Here is a tiny trained network, its code and every weight. The questions are about switching its units off for an input and a class, where a switched-off unit gives its printed mean instead of its output.

import numpy as np


def w(rows, s, z=0):
    codes = np.array(rows[::2]) - 128.0
    scale = np.full(codes.shape[1], s)
    scale[-1] = z or s
    return codes * scale


def f(y):
    return np.maximum(y, 0)


def log_softmax(a):
    a = a - a.max(-1, keepdims=True)
    return a - np.log(np.exp(a).sum(-1, keepdims=True))


def net(x, mask):
    res = np.array(x, float).reshape(1, 7) / 4 @ E
    y = f(res @ A[0][:, :-1].T + A[0][:, -1])
    res = res + np.where(mask, y, B[0][:, -1]) @ B[0][:, :-1]
    return log_softmax(res[-1] @ U[:, :-1].T + U[:, -1])


A, B = {}, {}
E = w([
[216,44,161,84,128,97,76,99,128,114,147],'x0',
[131,49,81,142,57,142,54,135,83,218,100],'x1',
[106,141,239,125,72,153,135,117,209,101,150],'x2',
[168,106,129,187,123,180,122,136,118,104,120],'x3',
[115,72,109,1,62,168,123,121,91,135,122],'x4',
[158,243,169,85,178,108,161,149,129,137,99],'x5',
[144,135,125,92,105,26,107,111,142,165,146],'x6',
],0.0074)
A[0] = w([
[112,114,59,125,81,148,122,133,96,173,119,139],'n1',
[99,125,97,136,104,155,121,137,112,172,120,135],'n2',
[121,171,117,129,126,134,131,139,123,149,124,111],'n3',
[101,243,143,117,143,143,171,132,142,100,131,146],'n4',
[114,90,181,101,74,215,121,126,147,123,130,168],'n5',
[109,27,102,104,134,128,138,122,129,87,144,109],'n6',
[117,134,116,169,156,141,126,128,128,132,125,3],'n7',
[122,128,145,5,113,111,140,123,137,114,135,133],'n8',
[137,145,129,141,96,146,149,132,139,94,131,118],'n9',
[144,167,97,151,168,111,125,129,106,140,125,111],'n10',
[70,124,132,172,85,103,138,123,158,135,140,111],'n11',
],0.024,0.0041)
B[0] = w([
[100,133,121,44,204,224,140,144,129,119,127,217],'n1',
[104,142,89,43,118,151,142,116,115,121,116,185],'n2',
[133,109,128,90,157,146,113,136,141,120,145,161],'n3',
[199,101,107,127,125,242,167,107,122,4,123,252],'n4',
[160,115,135,147,254,216,143,129,118,100,114,209],'n5',
[206,129,155,143,105,181,155,108,150,37,119,189],'n6',
[97,148,131,76,141,95,113,142,117,172,136,157],'n7',
[39,136,82,1,78,48,110,129,123,207,135,218],'n8',
[187,93,160,120,129,125,111,114,131,136,112,158],'n9',
[124,106,196,142,232,162,125,128,141,158,116,185],'n10',
[118,125,164,122,182,49,98,140,113,219,121,183],'n11',
],0.013,0.02)
U = w([
[171,143,204,252,146,39,58,141,148,200,112,238],'0',
[29,156,85,79,135,83,99,133,110,213,122,113],'1',
[62,225,51,253,29,119,134,163,100,110,130,2],'2',
[163,128,103,121,41,93,144,86,165,57,147,42],'3',
[164,92,118,122,187,231,146,110,135,67,98,183],'4',
],0.0056,0.0032)

Each question gives the input, the list of numbers given to net, and the class t.
The units are the neurons (one row each of A and B). Each row of codes is followed by its name. A weight is (code - 128) times the scale printed after its matrix; where a second scale follows, it is the last column's (A, B and U).
mask holds one flag per neuron, in row order. A switched-off neuron (its flag False) gives its mean, the last column of its row in B, instead of its output. The means were averaged over made-up inputs and are rounded, as every weight is.
A unit's drop is (log p(t) with every unit on - log p(t) with that unit switched off) / (log p(t) with every unit on - log p(t) with every unit switched off).
The circuit of an input: a set's keep is (log p(t) with only the set's units on - log p(t) with every unit switched off) / (log p(t) with every unit on - log p(t) with every unit switched off). Starting from all 11 units, units are removed one at a time, each time the one whose removal leaves the highest keep (on an exact tie, the one counted first), for as long as the keep stays at least 0.8.
circuit, biggest first: the units of the circuit, biggest drop first
top k neurons: the k neurons with the biggest drops, biggest first
drop of u: that unit's drop, to one decimal
input [1,-2,2,-4,8,7,3], class 1: circuit, biggest first -> n8
input [-5,2,6,1,7,-4,8], class 1: top 2 neurons -> n8; n4
input [8,8,-5,-5,6,1,4], class 1: top 2 neurons -> n8; n4
input [1,8,6,2,5,5,2], class 1: top 3 neurons -> n4; n8; n6
input [-4,-1,-5,0,-1,-3,8], class 1: top 2 neurons -> n4; n5
input [2,-3,-6,4,-8,-8,6], class 0: top 2 neurons -> n4; n1
input [7,-3,-1,-7,2,-8,2], class 3: top 2 neurons -> n6; n8
input [6,1,-3,-3,0,0,-2], class 3: top 2 neurons -> n5; n4
input [-6,4,-2,-6,0,-2,1], class 1: top 4 neurons -> n4; n5; n6; n11
input [6,-1,-4,2,5,-1,4], class 1: top 3 neurons -> n8; n4; n5
input [2,-1,-6,3,-6,0,-5], class 0: top 2 neurons -> n4; n1
input [5,8,-7,3,3,6,5], class 1: top 2 neurons -> n4; n5
input [3,-6,-7,4,7,1,8], class 1: drop of n8 -> 0.2
input [4,-3,-8,-8,6,1,6], class 1: drop of n8 -> 0.2
input [0,1,3,8,-7,-8,3], class 0: drop of n4 -> 0.1
